W = [  22 -629 -216 -104 -158]
The entry just right of -216: -104
The median of all entries -> -158
The entry just right of 22 -> -629

Questions about the row below.
1) What is the entry just right of -3?
2) What is the entry just right of the smallest entry?
3) What is the entry just right of the centre entry?
4) What is the entry just right of 7?
array([-23,  31, -26,  -3,  24,  18, -41,  27,   7, -18,  27,  31,  30,
        26,  15])
1) 24
2) 27
3) 7
4) -18

[[  98   99 -179  299  155  226  152   40   30  149  108  359   95]
 [ -66  -75  553 -323   21 -173  -16  166  194 -170   50 -417   81]
 [ 106  106 -191  330  174  250  169   47   36  160  123  394  108]
 [ 102  103 -185  312  162  236  159   42   32  154  114  374  100]
 [ 101  101 -191  314  161  237  158   39   29  153  112  376   98]
 [ 109  110 -186  326  173  247  169   48   38  163  121  390  107]
 [ 102  102 -201  320  161  240  158   37   26  156  112  384   97]
 [ -60  -70  577 -319   37 -165   -2  183  211 -166   63 -414   95]
 [ -62  -70  533 -312   19 -168  -15  160  187 -161   47 -403   77]
 [ 114  110 -240  389  200  294  193   46   32  173  140  464  125]
 [ -58  -67  583 -316   42 -162    2  188  216 -164   68 -411  100]
 [ -67  -75  534 -325    9 -179  -25  155  181 -167   39 -418   69]
 [ 110  108 -201  356  191  271  184   53   42  164  136  423  122]
 [ -60  -68  557 -315   29 -167   -8  172  200 -162   55 -408   86]]
The top-left entry is 98
The entry directly above 69: 100
The 3rd largest entry -> 557
The entry directly above 153: 154
The entry just right of 376: 98
Find the last entry, reading row by row.
Answer: 86
Find the entry directly above -408.
Answer: 423
Find the first entry of the largest entry's row.
Answer: -58
The largest entry: 583
Find the third entry in reading order.
Answer: -179
Find the 3rd entry on the main diagonal.
Answer: -191
Find the largest entry in the first row.
Answer: 359
Find the entry just left of 97.
Answer: 384
Find the entry directly above 384.
Answer: 390
Find the entry directly below 384.
Answer: -414
The bottom entry of the column that holds the smallest entry: -408
Find the entry directly above the smallest entry.
Answer: -411
The top-right entry is 95
Find the 2nd entry on the main diagonal.
Answer: -75
The entry directly above 184 is -25
The largest entry in the last column -> 125
Find the entry just right of 394.
Answer: 108
The 5th entry, reading row by row: 155
Find the 3rd entry on the diagonal from the top-right corner.
Answer: 123
The second largest entry: 577
The second entry on the diagonal from the top-right corner: -417
Find the entry directly above 577.
Answer: -201
Find the 4th-last entry, reading row by row.
Answer: -162
Find the 3rd entry from the end, reading row by row.
Answer: 55
The entry in the bottom-left corner is -60

Read these off the matrix that follows. Counting starts at 1.
1) Which number is the top entry of the column that holds the largest entry?
2) Which number is the maximum?
3) Which number is the entry in the top-left corner?
4) Which number is the entry at row 2, column 1?
5) Which number is the entry at row 1, column 3?
6) Which number is the entry at row 3, column 2?
7) Which number is the entry just right of -110?
8) Which number is the entry directly above the smallest entry?
-50	-66	-113	34	12	21	-36	41	-53	-23	149	-52	-12	336
87	97	291	18	-28	-28	41	-30	65	0	-239	36	-74	-486
-39	-85	-87	74	-7	71	-32	107	-56	-17	81	-87	-30	334
78	123	263	-33	-7	-83	41	-105	74	-2	-179	81	-46	-514
76	134	265	-47	-1	-104	41	-132	77	-5	-160	95	-43	-529
-51	-78	-98	59	8	35	-41	65	-62	-31	149	-73	-34	376
-41	-62	-81	45	6	28	-32	51	-49	-23	118	-57	-24	297
56	187	248	-129	45	-232	32	-293	86	-30	-8	176	-23	-553
87	-79	208	218	-117	274	32	357	2	42	-445	-180	-110	-145
83	104	277	2	-22	-43	41	-51	68	1	-221	50	-63	-491
92	83	316	51	-39	2	39	14	59	-2	-272	8	-97	-468
102	34	357	142	-72	94	34	144	37	-3	-356	-73	-150	-384
-51	-42	-60	30	26	-30	-43	-13	-53	-48	196	-35	-44	316
1) 336
2) 376
3) -50
4) 87
5) -113
6) -85
7) -145
8) 297

Read these off the grid that follows. Rows and columns are numbered from 1.
1) Report the entry just right of the smallest entry.
2) Report the top-right entry.
3) Report the entry in row 3 and column 2.
4) Report the entry directly below 236.
5) Report the entry in row 2 and column 1.
6) Report the entry at row 3, column 3.
7) Report the entry just left of 250.
8) Report the entry at row 1, column 1.
[[ 554  375  161  -67  -52  250  490  443  106]
 [  15 -276 -512 -598 -340  -19   90   86 -186]
 [-120  245  498  463  236  -19  -43  205  398]
 [  15 -276 -512 -421 -196  -19  -43 -152 -478]
 [  15 -145 -512 -421 -196  -19  223   86 -186]
 [  15  115   -7 -244 -340 -153  223  443  398]
 [-524 -145   -7  -67 -196 -422 -443 -152  106]]
1) -340
2) 106
3) 245
4) -196
5) 15
6) 498
7) -52
8) 554

Read these off the row that follows.
1) Find the 1st entry from the right.
2) Find the second entry from the right.
3) Find the 1st entry.
4) Find the entry just right of 62.
[74 62 77  7 65 71 93 29 25 71 70 68]
1) 68
2) 70
3) 74
4) 77
